In the rows, zero is written as 128.
Each row of numbers belongs to one of the things below and depends on some of the facts about them. Some rows are named. Which thing is each other row?

There are 3 kinds of fact about the things: ξ, Ψ, Π.
begrek ξ [peze]
bivon ξ [bovedor]
brumi ξ [neso,bagri]
buplel ξ [flunar]
daklil ξ [skofladre,skotanu]
detel ξ [skene]
drafek ξ [flunar]
dretro ξ [buplel]
febrel ξ [sakil]
flavin ξ [noror,vitrus]
flidime ξ [govilal]
flopo ξ [limutur,bivon,trofi]
flunar ξ [zale,drafek]
fluskeflis ξ [tuklo]
fluzel ξ [skezika]
gake ξ [mebes,drifek]
ganalar ξ [trofi]
giba ξ [flaboskon]
gimaflu ξ [lila,klaka]
govilal ξ [zegruflam,flidime,loklife]
grazus ξ [pafir]
griger ξ [meski]
groles ξ [sakil]
grudrotru ξ [zomera]
kloratu ξ [getas]
kovam ξ [zumom,drifek]
lavik ξ [maklil]
limutur ξ [neso,bivon]
magri ξ [grazus]
maklil ξ [namul]
mebes ξ [dalun,vebros]
medi ξ [nesugrek]
mivum ξ [lila]
nabrudra ξ [zomera]
neso ξ [trofi]
nesugrek ξ [stalu]
nika ξ [maklil]
pagin ξ [maklil]
piplum ξ [giba]
plapum ξ [stalu]
pleflar ξ [namul]
ploplo ξ [skene]
rigrener ξ [grepla]
rona ξ [sakil]
ruskek ξ [subrinu]
rustu ξ [diflu]
sakil ξ [meski]
skezika ξ [stive,fluzel]
skuzi ξ [daklil]
stive ξ [ploplo]
sturaplok ξ [dretrem]
subrinu ξ [rigrener]
suge ξ [mivum]
treston ξ [kifak]
trofi ξ [brumi]
troklus ξ [soflon]
tuklo ξ [fluskeflis]
vebros ξ [gake]
vober ξ [loklife]
votroklo ξ [gake,mebes,brupon]
vuba ξ [troklus]
zegruflam ξ [medi]
zekle ξ [lebis]
zumom ξ [deben]
{bagri,bivon,bovedor,brumi,flopo,ganalar,limutur,lusken,neso,stodrer,trofi} Ψ lidrun
{begrek,flidime,govilal,kupi,loklife,medi,nesugrek,peze,plapum,stalu,tukir,vober,zegruflam} Ψ skefas
{biga,febrel,griger,groles,meski,rona,sakil,sigom} Ψ duklu
{bomak} Ψ koflu
{brupon,dalun,deben,drifek,gake,kovam,mebes,vebros,votroklo,zumom} Ψ klobu
{buplel,diflu,drafek,dretro,dromor,flunar,rustu,zale} Ψ plopel
{dabru,grepla,plopel,rigrener,ruskek,subrinu} Ψ stomen
{daklil,skofladre,skotanu,skuzi} Ψ drimik
{detel,flavin,fluzel,meba,noror,ploplo,skene,skezika,stive,vitrus} Ψ skobror
{dretrem,gimaflu,klaka,lila,mivum,sturaplok,suge,zotrar} Ψ pasti
{dribu,grazus,lavik,lidrun,lisas,magri,maklil,namul,nika,pafir,pagin,paplu,pleflar,telel} Ψ muflis
{drimik,fipan,gredebrar,kifak,meklor,nidran,rafla,treston} Ψ delor
{fiflak,fludinir,groplem} Ψ tarel
{flaboskon,giba,listek,pasti,piplum} Ψ kigol
{fluskeflis,tuklo} Ψ telel
{getas,kloratu,lebis,zekle} Ψ meklor
{gredro,guto,retiskal,tarel,zekiflan,zemeto} Ψ nelesum
{grimil,skobror} Ψ gredro
{grudrotru,nabrudra,sutre,zomera} Ψ dribu
{gubrar,koflu,ploflu,trugrur} Ψ mafli
{klobu,skefas,soflon,troklus,vuba} Ψ sigom
{statrus,vuninos} Ψ biga
bovedor Π groles,begrek
buplel Π gake,griger,bagri,vuninos
deben Π gubrar
drafek Π rona,nesugrek,lisas
dretrem Π retiskal,lila,paplu,fluzel,bagri
dretro Π kifak,telel,trofi,skene,sturaplok
drifek Π gubrar,vitrus
flavin Π pafir,piplum
fludinir Π magri,lavik,getas,rustu
fluskeflis Π brupon
grepla Π magri,bivon
groplem Π meba,rafla,grudrotru,stalu
kovam Π klaka
lidrun Π febrel
loklife Π retiskal
lusken Π suge,paplu,nesugrek,bivon,flopo
mafli Π koflu,stive,meklor
maklil Π zotrar,flaboskon,zale,troklus,tukir,vuninos
mebes Π diflu,bagri
medi Π plopel,nesugrek,klaka
muflis Π stodrer,pafir,kigol,gredro,piplum,vebros
nabrudra Π zomera
noror Π namul,limutur
pagin Π zemeto,kifak,fluzel
plapum Π rafla,dabru
ploplo Π rona,kupi,skene
rigrener Π lila,flidime,dribu,fiflak,grudrotru,klaka
sakil Π gimaflu,grimil
sigom Π limutur,detel,dabru
skobror Π diflu,paplu,meba,telel
skotanu Π ruskek,ploflu,treston,dromor,flopo
skuzi Π listek,ploflu,kupi,skene,dromor
trugrur Π diflu
votroklo Π groles,klaka
zekiflan Π kifak,trofi,stalu,bomak

Some things and their rows:
[119 127 128 132 128 125 130 120 122 131 124 122 106 119 136 131 134 120
 109 126 121 127 101 102 136 126 120 111 126 124 119 130 124 119 129 119
 147 137 127 127 130 129 126 126 145 133 130 130 135 129 124]: getas
[125 135 131 130 136 117 132 138 131 138 124 134 125 128 110 124 127 134
 141 138 115 139 113 124 148 120 129 120 130 132 117 122 115 124 129 138
  97 125 124 131 119 135 117 122 145 111 125 140 129 129 123]: lidrun
[122 133 132 125 124 133 127 151 123 116 143 122 103 140 124 122 129 129
 116 150 139 120 130 154 105 117 136 129 120 135 131 135 135 175 140 138
 149 145 141 128 122 134 139 128 143 131 127 126 106 151 131]: febrel
[125 138 127 125 129 128 127 109 129 129 127 121 128 114 148 129 121 112
 111 102 111 132 110 103 127 141 117 148 127 118 115 124 123 109 129 117
 137 136 131 120 130 126 126 124 157 132 129 141 132 125 129]: lisas
[113 136 119 133 132 120 124 121 130 134 137 132 116 137 124 130 145 144
 136 122 126 137 122 120 155 124 121 105 127 128 126 128 124 115 127 138
 157 123 126 125 124 128 125 130 136 116 132 128 130 140 125]: klobu
[120 125 118 140 132 125 118 110 125 131 133 133 113 133 120 131 142 140
 140 126 124 135 121 123 152 116 117 113 127 127 128 127 115 115 128 135
 147 138 125 123 126 124 124 130 129 118 131 130 136 130 125]: dalun
[120 100 140 122 127 140 108 138 126 112  98 135 129 124 108 142 135 155
 114 173 138 113 125 153 143 103 135  94 130 139 160 132 115 136 121 121
 172 138 138 126 140 135 171 127 139 119 135 128 137 144 129]: vebros
[146 113 134 121 127 135 113 126 134 126 131 143 167 126  99 126 123 133
 147 128 147 127 176 154 128 133 129 132 130 128 130 123 136 120 117 126
 140 117 138 119 127 129 145 129 114 116 125 133 133 127 136]: votroklo
[135 126 117 133 127 125 130 116 129 135 154 138 140 138 125 126 137 128
 162 107 120 139 147 131 152 142 116 144 137 117 120 127 139 100 128 134
 121 128 121 123 126 116 116 131 110 121 126 130 123 120 125]: loklife
[147 126 121 124 130 121 126 114 130 143 136 137 142 120 119 113 125 106
 156  97 131 144 161 118 130 142 118 151 127 122 100 118 142 109 117 129
  92 122 124 120 117 126 102 128 118 116 121 133 131 110 132]: zekiflan
[133 136 123 109 126 132 113 106 118 119 146 132 135 130 161 128 140 127
 139 114 128 123 131 100 129 136 110 164 133 124 138 122 146 100 136 129
 136 123 125 115 133 110 126 135 136 134 145 128 127 135 137]: stalu
[140 127 120 134 125 123 132 124 127 137 137 134 140 132 125 125 132 117
 154 113 122 135 138 121 142 136 120 141 136 117 109 127 148 105 123 132
  99 127 116 124 123 117 111 129 111 129 123 131 124 115 127]: trugrur
[128 124 129 138 132 122 125 128 122 134 129 129 112 127 124 127 134 122
 132 127 120 129 112 114 139 111 121 112 128 133 118 125 121 123 126 132
 129 132 122 130 123 129 123 128 130 124 124 130 135 126 125]: lebis
[123 130 132 116 125 134 118 122 129 117 136 130 134 134 137 131 131 139
 126 138 139 120 140 141 114 130 132 134 127 133 148 129 126 140 135 132
 159 123 137 125 133 127 143 133 123 130 134 124 127 145 133]: begrek
[117 130 132 125 131 124 117 134 115 128 116 126  95 118 135 128 144 127
 124 145 128 119  91 108 135 104 125  87 128 140 128 128 111 133 129 132
 137 134 124 134 122 132 128 128 146 124 130 127 139 144 127]: kigol
[134 117 137 129 125 130 123 137 124 124 125 129 128 124 115 132 121 124
 120 141 140 119 129 149 108 118 138 108 130 134 132 135 118 145 125 124
 141 132 132 138 124 132 138 129 117 132 116 126 133 133 127]: mivum
[114 116 126 137 114 135 139 144 136 120 135 128 127 155 119 144 134 149
 133 167 131 119 123 169 144 130 143 117 143 122 162 145 131 141 138 129
 129 140 119 135 137 119 147 129  99 139 129 116 107 129 119]: troklus
[142 131 125 110 128 128 116 125 118 122 125 134 129 124 156 119 140 121
 145 117 131 122 126 103 126 131 121 162 133 129 138 120 149 114 131 132
  97 122 118 120 129 117 118 132 134 131 139 127 130 126 137]: fiflak
[124 129 124 132 134 124 128 128 124 133 122 130 116 127 126 125 129 126
 132 129 117 133 111 120 138 120 125 120 127 132 122 124 112 121 129 132
 108 134 122 127 126 129 123 125 142 120 130 133 132 129 125]: sutre
[139 145 133  94 128 127 122 131 123 124 132 137 145 127 154 124 136 126
 143 131 124 119 116  97 128 133 122 167 142 130 131 118 149 112 141 132
  95 113 119 122 126 118 117 128 147 132 143 133 123 136 139]: dribu
[143 131 137 124 118 138 126 127 125 118 136 123 149 121 146 131 119 113
 112 117 140 119 137 127  99 145 129 147 131 121 127 131 142 131 126 107
 144 129 135 128 131 124 138 129 130 145 124 126 129 129 135]: sturaplok

Name these rows:
No name comes twice in this set of rows, the named rows included.
[137 129 122 107 123 131 122 113 121 120 111 129 122 117 170 125 139 122
 135 120 132 128 128 101 126 141 122 165 130 125 141 123 158 112 130 123
  97 127 118 114 135 118 121 129 138 139 143 121 126 121 139]	meba
[134 120 121 129 137 120 118 122 125 137 110 139 111 116 121 113 135 123
 160 128 135 140 144 121 131 116 127 122 117 139 119 118 121 127 119 139
  86 126 121 124 118 134 113 128 127 110 127 126 136 114 134]	noror
[142 129 132 150 128 126 139 116 145 143 131 124 156 117  97 124 102 112
 108  90 135 145 167 144 122 155 128 121 113 113  88 130 128 123 111 107
 161 124 148 131 122 141 122 124 124 123 103 139 132 111 127]	skuzi
[141 126 132 123 126 132 118 119 132 124 144 137 165 131 112 122 124 132
 146 118 140 131 172 146 116 137 129 142 130 129 131 126 133 124 128 128
 139 113 139 122 125 127 137 131 115 121 127 130 127 131 137]	kovam
[123 125 127 140 145 112 130 139 131 147 122 139 120 127  90 118 127 128
 151 141 123 145 126 138 146 109 129 100 122 140  98 120  95 129 123 144
 103 123 126 135 111 142 109 123 136  98 121 139 138 126 123]	muflis
[121 132 136 123 123 137 131 131 133 117 117 118 134 123 136 136 113 133
  97 140 126 122 115 136 111 131 138 131 126 126 138 134 121 143 131 114
 149 133 138 132 137 134 149 123 144 140 130 131 124 137 127]	magri
[128 157 131 145 123 143 142 116 144 116  99 105 148 119 148 142  98 137
  80 125 111 137 130 125 109 161 136 122 123 123 120 128 131 123 138 104
 145 129 139 129 137 129 148 125 145 151 130 131 130 129 132]	flopo
[112 122 115 140 122 126 137 128 126 129 138 128 111 153 128 142 150 144
 145 141 116 130 106 142 172 126 130 114 144 118 147 141 129 117 138 137
 127 144 108 129 134 115 129 129 107 136 132 121 115 125 116]	tukir
[124 136 131 120 119 141 123 109 133 113 130 122 151 123 148 139 122 135
  96 117 140 122 139 128 115 151 123 153 126 117 145 133 141 122 129 106
 186 130 146 121 141 125 148 129 142 140 137 128 125 139 131]	nesugrek
[102 123 116 124 131  99 166 132 132 149 151 146 157 162 107 127 102 167
 163 148 153 139 128 197 113 129 138 158 151 115 136 146  91 160 137 139
  74  99 128 156 128 135  65 128  67 118  95 117 115  96 107]	maklil
[130 136 124 112 128 115 142 121 136 135 141 138 179 135 122 121  98 135
 145 116 148 135 154 158  98 143 128 175 139 118 122 129 120 140 129 128
  96 102 137 138 125 130  91 129 104 121 111 129 126 109 129]	pagin
[113 128 118 136 132 128 119 115 122 127 126 130 104 131 134 132 142 137
 135 131 124 130 110 121 150 117 121 108 126 130 134 128 112 118 131 132
 149 135 125 124 130 125 131 129 137 123 135 127 135 136 125]	brupon
[141 135 134 100 128 130 113 128 112 121 130 133 130 125 158 122 143 120
 142 131 132 111 116  92 120 121 117 156 136 132 134 120 148 112 135 135
 106 117 119 121 129 114 123 134 137 134 144 124 131 139 139]	rafla
[148 121 131 129 129 133 139 122 142 140 157 126 171 129  98 116 105 104
 130  78 127 130 185 138 106 149 129 172 116 121 109 125 139 129 115 129
 126 110 136 131 125 131 119 127  96 126 119 132 127 111 129]	dretro
[114 110 122 136 123 131 145 141 122 135 145 123 107 145 125 135 143 121
 133 124 104 114 104 127 152 116 132 138 136 124 144 136 131 123 132 140
  98 138 104 137 138 115 126 130 103 143 134 119 117 121 113]	zale

Now the same things, written a new way:
Some rows with their names:
[113 169 153 148 117 139 125 118 150 123 118 142 154 163 136 158 139 112
 144 117 136 146 147  80 142 141 108 120 154 188 125 162 113 126 114 153
 108 126 127 159 130 147 107 128 161 143]: dalun
[131 130 112 141 130 141 111 140 112  98 157 159 116 124 100 144 104 113
 143 135 119 192 117  92 149 136 122  91 162 175 105 142 145 141 113 112
 150 148  96  91  88 153 175  93 124 145]: medi
[138 124 138 146 123 122 106 123 130 134 112 147 155 135 132 102 115 122
 151 118 127 147 143 127 119 144 114 122 125 121 143 144 134 143 147 124
 147 140 143 133 133 145 139 130 127 138]: begrek
[136  70 156 149 130 111  98 115 150 162 116 127 167 126 109 111 117 149
 138 112 137 141 123 149 113 155 122 134  98  80 141 156 117 107 132 135
 130 110 151  83 128 129 121 126 136 133]: groles
[127 124 125 127 127 129 128 127 126 127 128 134 128 130 128 125 124 124
 125 124 122 132 117 126 133 126 125 123 132 129 127 129 129 126 123 125
 126 132 125 126 129 125 126 126 131 125]: duklu
[130 131 130 125 130 109 131 138 101 150 109 123 141 126 133 121 131 142
 139 125 131 123 136 141 113 137 130 131 104 117 123 127 120 127 141 116
 131 121 133 139 131 135 122 128 124 127]: listek
[131 121 128 124 133 149 143 116 125 121 132 124 118 138 123 136 122 123
 113 106 108 140  90 124 145 102 123 113 151 107 120 118 136 100 103 135
 124 128 108 117 135 114 123 108 125 114]: skuzi
[142 136 120 136 129 104 127 124 115 148 124 120 130 113 136 125 130 129
 132 125 133 125 140 141 114 142 137 136 120 123 130 119 117 137 160 123
 148 106 123 119 154 140 105 153 131 125]: dromor
[123 127 134 123 130 132 135 126 120 127 125 121 124 128 127 133 131 129
 118 114 117 132 112 127 131 120 129 124 138 114 117 117 130 115 119 127
 128 127 121 125 134 118 125 120 125 124]: fipan
[131 130 135 136 122 116 119 128 116 144 111 127 144 124 135 115 128 133
 145 116 133 137 146 133 110 142 127 128 115 118 130 129 126 137 148 123
 141 130 139 138 134 139 129 135 124 135]: vuninos
[149 104 121 169 134 108 162 120 138 123 125  96 125 117 115 111 158 149
 111 136 164  88 146 108 105 112 114 178 103 103 158  88 113 152 150 143
 140 120 169 127 101 156 161 123 101 116]: flopo
[137 132 126 131 130 112 127 128 114 146 120 120 129 117 134 125 131 133
 132 123 133 127 137 139 116 135 136 133 118 120 128 123 121 132 149 124
 141 113 126 124 143 135 113 142 127 128]: dabru
[136 140 120 127 121 102 127 127 104 152 122 123 120 108 150 120 131 132
 133 117 134 133 144 147 109 138 146 134 117 126 127 117 114 141 166 119
 143 119 123 129 154 127  99 165 137 128]: zale
[126 154 142 158 130 151 125 109 169 119 128 151 156 177 118 157 128  99
 140 123 127 138 123  81 165 130  94 112 159 181 138 170 125 112  90 164
 105 115 110 132 130 156 112 107 158 131]: kovam
[141 165 103 132 143 126 138 134 124 133 106 116 134 122 147 109 123 111
 147 148 120  98 144 151 130 121 122 116 110 113 147 106 158 140 137 134
 145 104 128 160 166 150 141 128  83 128]: namul
[120 174 165 156 121 125 120 120 146 142 100 134 175 159 134 153 144 123
 160 115 144 139 167  89 120 156 109 124 130 169 126 162 109 130 132 155
 120 108 137 166 139 167 109 134 149 152]: gake
[146 144  86 137 158 149 139 120 155 114 128 132 128 142 125 116 110  90
 133 158 106  88 104 140 169 103 101 106 130 115 159 118 171 122  99 146
 131  98 106 130 166 151 146  98  84 111]: pagin
[128 125 120 141 127 115 135 127 132 146 114 105 132 109 140 120 130 136
 140 133 140 123 143 145 120 129 130 127  97 111 138 123 134 129 134 136
 131 112 146 129 137 131 137 131 106 139]: grudrotru
[120 133 137 115 123 138 140 126 112 124 125 119 117 124 138 136 132 132
 115 101 114 144 111 125 127 112 136 121 145 111 109 111 127 111 121 124
 127 138 121 134 134 108 121 127 127 125]: skofladre
[124 124 121 121 133 120 132 134 114 135 126 134 127 134 128 126 123 131
 125 130 123 120 115 134 131 124 125 127 123 131 126 130 127 121 121 117
 119 133 121 130 125 118 120 120 131 117]: giba
[ 88 153 205 177 149 186 107 111 157  83 169 142 115 134 128 146 119 147
 133  67 135  97  96  85 210 176 129 167 184 239 126 172 197 124  90 125
  82 151 111 163 124 135 107 127 142 127]: deben

Name these rows:
No name comes twice in this set of rows, the named rows included.
[ 95 183 118  59  54 115 218 207 190 117  49 153  81 149  52 103 121  75
 139 186 169 219  95 154  77 151  83 115  56 143 141  39 123 182 145 167
  81  92 178  72 155  97  92 114 153 107]	zomera
[124 133 127 140 131 127 104 149 111 102 149 152 129 112 102 140 110 122
 152 141 123 186 133  98 132 153 129  99 150 162 100 136 140 147 129 104
 161 144 113  98  94 157 177 103 116 151]	zegruflam
[ 99 112 157  68 141 158  96 144 192  67 174 148 116 129  93 146 128 110
  90 177 109  74 116 143 144 140 143 148 161 126 120 134 146 123 101 119
 114 138 131 118 122  91 136 130 145 119]	flavin
[125 128 128 130 118 131 120 123 124 124 128 147 125 137 140 118 120 118
 132 119 122 146 125 117 133 126 122 120 141 142 131 137 132 137 129 122
 128 152 127 132 124 119 128 133 139 131]	soflon
[ 85 164 207 179 146 188 111 112 156  84 166 137 119 138 132 155 126 147
 135  66 137  97 103  79 210 177 129 168 187 251 122 174 190 123  87 129
  75 148 109 172 123 138 101 129 148 128]	drifek
[132 124 113 147 134 142 109 134 123 102 154 159 123 130  99 138 102 112
 145 137 116 180 114  97 153 136 116  95 158 162 114 144 144 137 110 117
 149 145  99  89  96 155 170  95 124 139]	plapum
[126 131 131 123 132 101 130 145  89 159 105 128 148 130 130 119 130 149
 140 131 132 113 138 146 107 141 130 136  95 120 122 131 116 128 144 107
 127 125 135 147 127 137 121 122 123 124]	zotrar
[121  77 147 137 118 121 107 115 146 147 131 132 142 130 117 125 117 141
 124 111 131 152 108 135 128 138 127 129 122 112 131 155 114 105 118 128
 115 136 139  86 115 106 114 129 152 132]	meski
[140 108  96 154 120 138 178 110 134 103 151 112  81 134 128 129 150 130
  90 130 152 110 110  88 142  79 115 163 141 150 151  97 118 145 115 145
 109 151 134 123  82 123 149 116 128 106]	bovedor
[117 163 151 149 122 136 121 119 155 124 118 143 158 163 131 150 136 110
 145 119 133 140 141  87 143 142 105 119 151 175 128 159 119 125 114 150
 112 123 125 150 131 149 115 126 155 141]	zumom
[130 134 142 129 126 123 133 131 111 141 113 111 136 120 132 128 135 142
 132 108 127 135 130 133 111 127 135 128 120 102 117 117 123 119 139 126
 138 118 130 136 141 131 126 128 119 131]	rafla
[134 120 115 135 125 145 130 115 130 120 139 146 118 145 128 126 114 113
 124 121 116 144 104 115 152 110 114 115 149 143 135 140 135 124 109 133
 118 145 110 116 122 123 129 116 140 120]	sigom
[123 125 139 121 130 136 136 126 122 125 122 122 126 128 127 133 129 131
 117 107 114 137 106 128 130 115 130 122 144 103 113 114 131 106 119 127
 129 129 121 127 139 115 125 119 122 122]	daklil

